Below is a small trained network, with its code and all its weights. Each question gives an input and a class and asks what happens when units are switched off, that is, made to give their printed mean instead of their output.

import numpy as np


def w(rows, s, z=0):
    codes = np.array(rows[::2]) - 128.0
    scale = np.full(codes.shape[1], s)
    scale[-1] = z or s
    return codes * scale


def f(y):
    return np.maximum(y, 0)


def log_softmax(a):
    a = a - a.max(-1, keepdims=True)
    return a - np.log(np.exp(a).sum(-1, keepdims=True))


def net(x, mask):
    res = np.array(x, float).reshape(1, 3) / 4 @ E
    y = f(res @ A[0][:, :-1].T + A[0][:, -1])
    res = res + np.where(mask, y, B[0][:, -1]) @ B[0][:, :-1]
    return log_softmax(res[-1] @ U[:, :-1].T + U[:, -1])


A, B = {}, {}
E = w([
[140,139,102,165,104,44,254],'x0',
[176,51,124,34,24,141,133],'x1',
[158,201,66,110,89,63,33],'x2',
],0.0097)
A[0] = w([
[140,101,152,112,171,236,11,83],'neuron 0',
[179,189,92,119,86,54,60,77],'neuron 1',
[42,181,155,220,235,92,91,61],'neuron 2',
[121,146,183,102,134,213,52,47],'neuron 3',
[133,94,156,141,142,161,163,70],'neuron 4',
[202,51,169,109,27,139,114,89],'neuron 5',
[155,120,108,162,96,56,171,65],'neuron 6',
[105,119,163,105,140,140,96,202],'neuron 7',
[167,121,77,144,130,102,97,85],'neuron 8',
[160,104,160,19,37,145,147,95],'neuron 9',
[163,130,70,145,119,68,64,55],'neuron 10',
[145,198,49,117,85,81,58,53],'neuron 11',
[84,140,154,101,161,171,61,60],'neuron 12',
[157,170,102,125,116,108,108,246],'neuron 13',
[61,57,205,123,179,180,184,118],'neuron 14',
[95,227,116,191,231,154,124,64],'neuron 15',
[117,154,113,148,182,132,123,72],'neuron 16',
[183,39,100,78,67,117,130,74],'neuron 17',
[147,85,150,95,56,173,105,98],'neuron 18',
[136,195,128,118,89,111,102,67],'neuron 19',
[151,66,104,103,74,141,140,58],'neuron 20',
[160,146,108,128,120,50,202,117],'neuron 21',
[172,138,130,171,101,82,234,85],'neuron 22',
[121,76,149,126,165,172,175,47],'neuron 23',
[145,39,190,189,112,203,186,114],'neuron 24',
[130,115,52,158,124,98,186,60],'neuron 25',
[174,210,54,91,97,97,95,93],'neuron 26',
[75,103,184,115,130,163,176,55],'neuron 27',
[135,104,188,101,181,147,172,68],'neuron 28',
],0.011,0.013)
B[0] = w([
[87,207,254,89,11,7,145,227],'neuron 0',
[81,61,117,167,198,56,74,194],'neuron 1',
[240,166,103,207,166,168,190,227],'neuron 2',
[116,160,217,119,28,33,136,178],'neuron 3',
[126,103,148,180,143,62,76,152],'neuron 4',
[172,141,110,170,166,136,183,199],'neuron 5',
[94,164,246,136,74,68,129,164],'neuron 6',
[116,144,120,35,125,188,153,216],'neuron 7',
[115,99,151,142,147,110,122,144],'neuron 8',
[185,154,105,166,182,140,175,208],'neuron 9',
[108,84,156,166,166,120,82,159],'neuron 10',
[99,35,131,188,168,68,66,187],'neuron 11',
[139,141,207,134,99,61,136,168],'neuron 12',
[61,101,62,28,177,205,147,252],'neuron 13',
[84,87,93,99,200,117,65,237],'neuron 14',
[203,147,136,170,186,139,178,213],'neuron 15',
[169,143,144,190,123,106,130,149],'neuron 16',
[215,175,135,237,168,155,177,188],'neuron 17',
[163,176,131,165,155,126,169,181],'neuron 18',
[115,102,155,172,167,69,100,147],'neuron 19',
[173,150,127,213,160,75,140,157],'neuron 20',
[102,185,197,58,55,102,129,200],'neuron 21',
[93,180,195,85,23,52,112,204],'neuron 22',
[97,90,152,177,159,90,70,159],'neuron 23',
[65,55,101,117,197,108,50,224],'neuron 24',
[142,155,183,108,67,56,145,158],'neuron 25',
[96,83,143,142,187,92,87,191],'neuron 26',
[91,68,115,198,158,46,49,160],'neuron 27',
[90,89,128,163,173,95,95,160],'neuron 28',
],0.0092,0.012)
U = w([
[90,52,140,132,171,106,65,100],'0',
[243,150,141,160,156,128,186,112],'1',
[106,164,202,97,40,87,132,101],'2',
[78,115,73,7,132,210,166,247],'3',
[156,110,84,128,51,178,92,98],'4',
[132,101,102,135,79,177,129,92],'5',
[152,122,97,132,81,156,85,94],'6',
[159,103,107,140,64,161,86,96],'7',
],0.015,0.016)

Each question gives the input, the list of numbers given to net, and the class t.
The units are the neurons (one row each of A and B). Each row of codes is followed by its name. A weight is (code - 128) times the scale printed after its matrix; where a second scale follows, it is the last column's (A, B and U).
mask holds one flag per neuron, in row order. A switched-off neuron (its flag False) gives its mean, the last column of its row in B, instead of its output. The means were averaged over made-up inputs and are rounded, as every weight is.
A unit's drop is (log p(t) with every unit on - log p(t) with that unit switched off) / (log p(t) with every unit on - log p(t) with every unit switched off).
The circuit of an input: a set's keep is (log p(t) with only the set's units on - log p(t) with every unit switched off) / (log p(t) with every unit on - log p(t) with every unit switched off). Starting from the 12 units with the biggest drops (on a tie, the unit counted first), units are removed one at a time, each time the one whose removal leaves the highest keep (on an exact tie, the one counted first), for as long as the keep stays at least 0.8.
circuit, biggest first: the units of the circuit, biggest drop first
unit that matters most: the unit with the biggest drop
k most important neurons: the k neurons with the biggest drops, biggest first
drop when u is switched off: that unit's drop, to one decimal
input [-8,5,-1], class 2: circuit, biggest first : (neuron 0)
input [2,8,8], class 0: 3 most important neurons : (neuron 1; neuron 11; neuron 26)
input [-6,0,5], class 2: 4 most important neurons : (neuron 0; neuron 3; neuron 24; neuron 14)
input [8,8,7], class 1: 4 most important neurons : (neuron 17; neuron 9; neuron 5; neuron 0)
input [7,0,-7], class 0: 2 most important neurons : (neuron 24; neuron 14)
input [8,-8,8], class 0: 4 most important neurons : (neuron 1; neuron 11; neuron 26; neuron 13)
input [-5,-6,-1], class 1: 2 most important neurons : (neuron 2; neuron 15)
input [3,3,1], class 3: 2 most important neurons : (neuron 0; neuron 2)
input [8,-6,8], class 0: 3 most important neurons : (neuron 1; neuron 11; neuron 0)
input [7,-5,1], class 2: 2 most important neurons : (neuron 22; neuron 21)
input [6,8,8], class 0: 4 most important neurons : (neuron 1; neuron 11; neuron 26; neuron 2)
input [-1,-8,7], class 1: 4 most important neurons : (neuron 2; neuron 15; neuron 24; neuron 14)
input [-5,6,-5], class 1: drop when neuron 5 is switched off : 0.2
input [-1,4,3], class 1: unit that matters most : neuron 17
input [4,-1,3], class 2: drop when neuron 3 is switched off : -0.1
input [4,8,1], class 1: drop when neuron 20 is switched off : 0.0
